Below are the code and all the weights of a small trained network. Each question names an input and a class and asks about switching units off, where a switched-off unit gives its printed mean instead of its output.

import numpy as np


def w(rows, s, z=0):
    codes = np.array(rows[::2]) - 128.0
    scale = np.full(codes.shape[1], s)
    scale[-1] = z or s
    return codes * scale


def norm(h):
    return h / np.sqrt((h * h).mean(-1, keepdims=True) + 1e-5)


def f(y):
    return np.maximum(y, 0)


def log_softmax(a):
    a = a - a.max(-1, keepdims=True)
    return a - np.log(np.exp(a).sum(-1, keepdims=True))


def net(x, mask):
    res = np.array(x, float).reshape(1, 4) / 4 @ E
    u = 0
    for l in range(2):
        y = f(norm(res) @ A[l][:, :-1].T + A[l][:, -1])
        res = res + np.where(mask[u : u + 10], y, B[l][:, -1]) @ B[l][:, :-1]
        u += 10
    return log_softmax(norm(res)[-1] @ U[:, :-1].T + U[:, -1])


A, B = {}, {}
E = w([
[155,112,51,69,127,64,234,21,125,160,79,112],'x0',
[153,131,151,69,95,139,34,166,21,55,62,76],'x1',
[47,38,132,137,79,130,20,90,139,79,47,112],'x2',
[2,74,160,112,134,42,164,136,95,144,149,129],'x3',
],0.0066)
A[0] = w([
[134,60,117,208,158,244,124,230,129,132,195,124,255],'0.n0',
[88,120,70,141,136,94,193,135,71,180,118,90,47],'0.n1',
[64,62,33,105,95,111,39,177,76,100,114,65,146],'0.n2',
[96,131,38,121,165,118,110,57,167,116,47,46,48],'0.n3',
[167,208,94,108,127,52,141,159,107,179,242,106,147],'0.n4',
[106,147,169,132,138,91,128,101,43,109,132,53,244],'0.n5',
[187,170,187,173,80,214,210,165,145,163,155,212,171],'0.n6',
[66,24,115,165,149,160,89,135,253,145,116,171,147],'0.n7',
[140,90,98,75,136,176,180,28,152,137,109,108,136],'0.n8',
[104,130,123,145,182,91,157,101,100,126,182,126,85],'0.n9',
],0.0063,0.0026)
B[0] = w([
[143,85,78,201,135,91,146,108,203,170,89,146,255],'0.n0',
[222,108,160,128,133,104,74,178,92,97,78,183,179],'0.n1',
[118,125,89,93,84,215,175,110,153,182,126,68,235],'0.n2',
[65,124,84,138,98,130,80,157,170,67,98,91,200],'0.n3',
[125,90,106,131,213,140,136,96,75,238,42,186,233],'0.n4',
[185,98,58,140,186,126,254,160,171,122,73,122,204],'0.n5',
[170,57,161,105,120,188,131,243,101,14,139,87,249],'0.n6',
[105,237,144,114,72,62,79,118,70,180,216,199,245],'0.n7',
[159,104,113,175,112,26,37,95,107,82,121,157,226],'0.n8',
[119,81,79,183,64,99,182,161,106,77,90,159,169],'0.n9',
],0.0069,0.0064)
A[1] = w([
[61,115,146,11,145,152,128,108,93,95,76,24,55],'1.n0',
[145,156,85,94,70,125,10,102,118,138,80,43,138],'1.n1',
[109,86,165,211,126,180,123,179,194,169,136,121,178],'1.n2',
[85,131,66,60,116,165,179,134,124,83,110,60,4],'1.n3',
[95,92,65,59,42,90,147,87,95,45,168,86,99],'1.n4',
[222,109,161,130,201,105,171,174,116,70,114,125,118],'1.n5',
[129,152,125,4,134,140,139,102,49,161,2,65,168],'1.n6',
[64,176,222,136,90,68,104,45,100,120,195,178,50],'1.n7',
[108,94,163,232,189,86,146,103,149,139,150,188,90],'1.n8',
[171,93,157,138,153,199,138,130,138,106,105,71,129],'1.n9',
],0.0072,0.003)
B[1] = w([
[218,161,195,81,230,180,186,181,138,104,185,34,176],'1.n0',
[115,92,102,128,144,90,166,138,176,80,86,186,244],'1.n1',
[120,123,90,103,84,32,89,54,110,58,102,148,231],'1.n2',
[112,114,149,35,195,211,76,221,139,70,166,103,170],'1.n3',
[202,126,148,137,153,163,73,145,189,107,79,100,203],'1.n4',
[118,181,216,166,187,152,176,51,108,206,131,142,254],'1.n5',
[2,74,189,131,64,127,191,186,62,180,203,167,240],'1.n6',
[124,218,112,130,154,184,122,146,119,152,204,38,175],'1.n7',
[97,113,162,51,48,139,129,151,105,76,117,121,212],'1.n8',
[173,181,60,102,182,156,67,82,169,165,156,44,196],'1.n9',
],0.0089,0.0072)
U = w([
[206,200,127,177,212,203,117,62,156,174,122,71,47],'0',
[94,84,150,69,155,214,145,219,159,99,130,56,97],'1',
[137,94,185,160,148,101,208,102,25,179,118,195,150],'2',
[61,208,151,147,54,133,97,117,131,191,246,105,37],'3',
[126,107,67,153,64,68,73,114,192,43,90,149,254],'4',
],0.014,0.0027)

Each question gives the input, the list of numbers given to net, and the class t.
The units are the neurons (one row each of A and B). Each row of codes is followed by its name. A weight is (code - 128) times the scale printed after its matrix; where a second scale follows, it is the last column's (A, B and U).
mask holds one flag per neuron, layer by layer. A switched-off neuron (its flag False) gives its mean, the last column of its row in B, instead of its output. The means were averaged over made-up inputs and are rounded, as every weight is.
A unit's drop is (log p(t) with every unit on - log p(t) with that unit switched off) / (log p(t) with every unit on - log p(t) with every unit switched off).
The circuit of an input: a set's keep is (log p(t) with only the set's units on - log p(t) with every unit switched off) / (log p(t) with every unit on - log p(t) with every unit switched off). Starting from the 12 units with the biggest drops (on a tie, the unit counted first), units are removed one at a time, each time the one whose removal leaves the highest keep (on an exact tie, the one counted first), for as long as the keep stays at least 0.8.
units of the circuit, in order: the units of the circuit, biggest drop first
unit that matters most: the unit with the biggest drop
k most important neurons: the k neurons with the biggest drops, biggest first
k most important neurons of layer l: the k neurons of layer l with the biggest drops, biggest first
drop when u is switched off: that unit's drop, to one decimal
input [-3,-2,-2,0], class 4: 2 most important neurons : 0.n0, 1.n2
input [7,-3,-1,-3], class 4: units of the circuit, in order : 0.n8
input [-3,3,-2,2], class 0: 3 most important neurons of layer 0 : 0.n5, 0.n7, 0.n0
input [6,0,-1,-7], class 4: 2 most important neurons of layer 0 : 0.n8, 0.n3
input [3,-7,-2,-5], class 2: 2 most important neurons : 0.n2, 0.n8
input [-8,-5,-6,2], class 2: 2 most important neurons : 0.n4, 1.n5
input [-6,6,-5,4], class 2: 2 most important neurons of layer 1 : 1.n4, 1.n7
input [-6,0,3,3], class 4: 2 most important neurons : 0.n0, 1.n2
input [-7,1,1,-8], class 4: 3 most important neurons : 1.n2, 0.n0, 0.n5
input [-5,6,1,-6], class 4: units of the circuit, in order : 1.n1, 0.n6
input [-8,-4,3,-2], class 4: 2 most important neurons of layer 0 : 0.n0, 0.n6
input [-5,4,-2,2], class 0: 3 most important neurons : 0.n7, 0.n5, 1.n9
input [-5,-1,2,3], class 3: 2 most important neurons of layer 1 : 1.n7, 1.n1
input [4,6,-7,-8], class 2: units of the circuit, in order : 1.n6
input [2,-7,3,5], class 3: units of the circuit, in order : 1.n7, 0.n7
input [-6,-2,4,4], class 3: 2 most important neurons : 0.n7, 1.n7
input [2,5,-8,-5], class 2: 2 most important neurons : 1.n6, 0.n4
input [1,-8,7,-5], class 3: 2 most important neurons : 0.n7, 1.n7
input [5,3,0,-3], class 4: 2 most important neurons of layer 0 : 0.n8, 0.n6
input [-5,4,1,-5], class 4: unit that matters most : 1.n2
input [-5,-2,1,-6], class 4: 2 most important neurons : 1.n2, 0.n0
input [-5,-7,6,5], class 3: drop when 0.n7 is switched off : 1.4
input [6,3,-3,-5], class 2: drop when 1.n6 is switched off : 0.1
input [-1,2,5,-2], class 1: drop when 0.n2 is switched off : 2.3
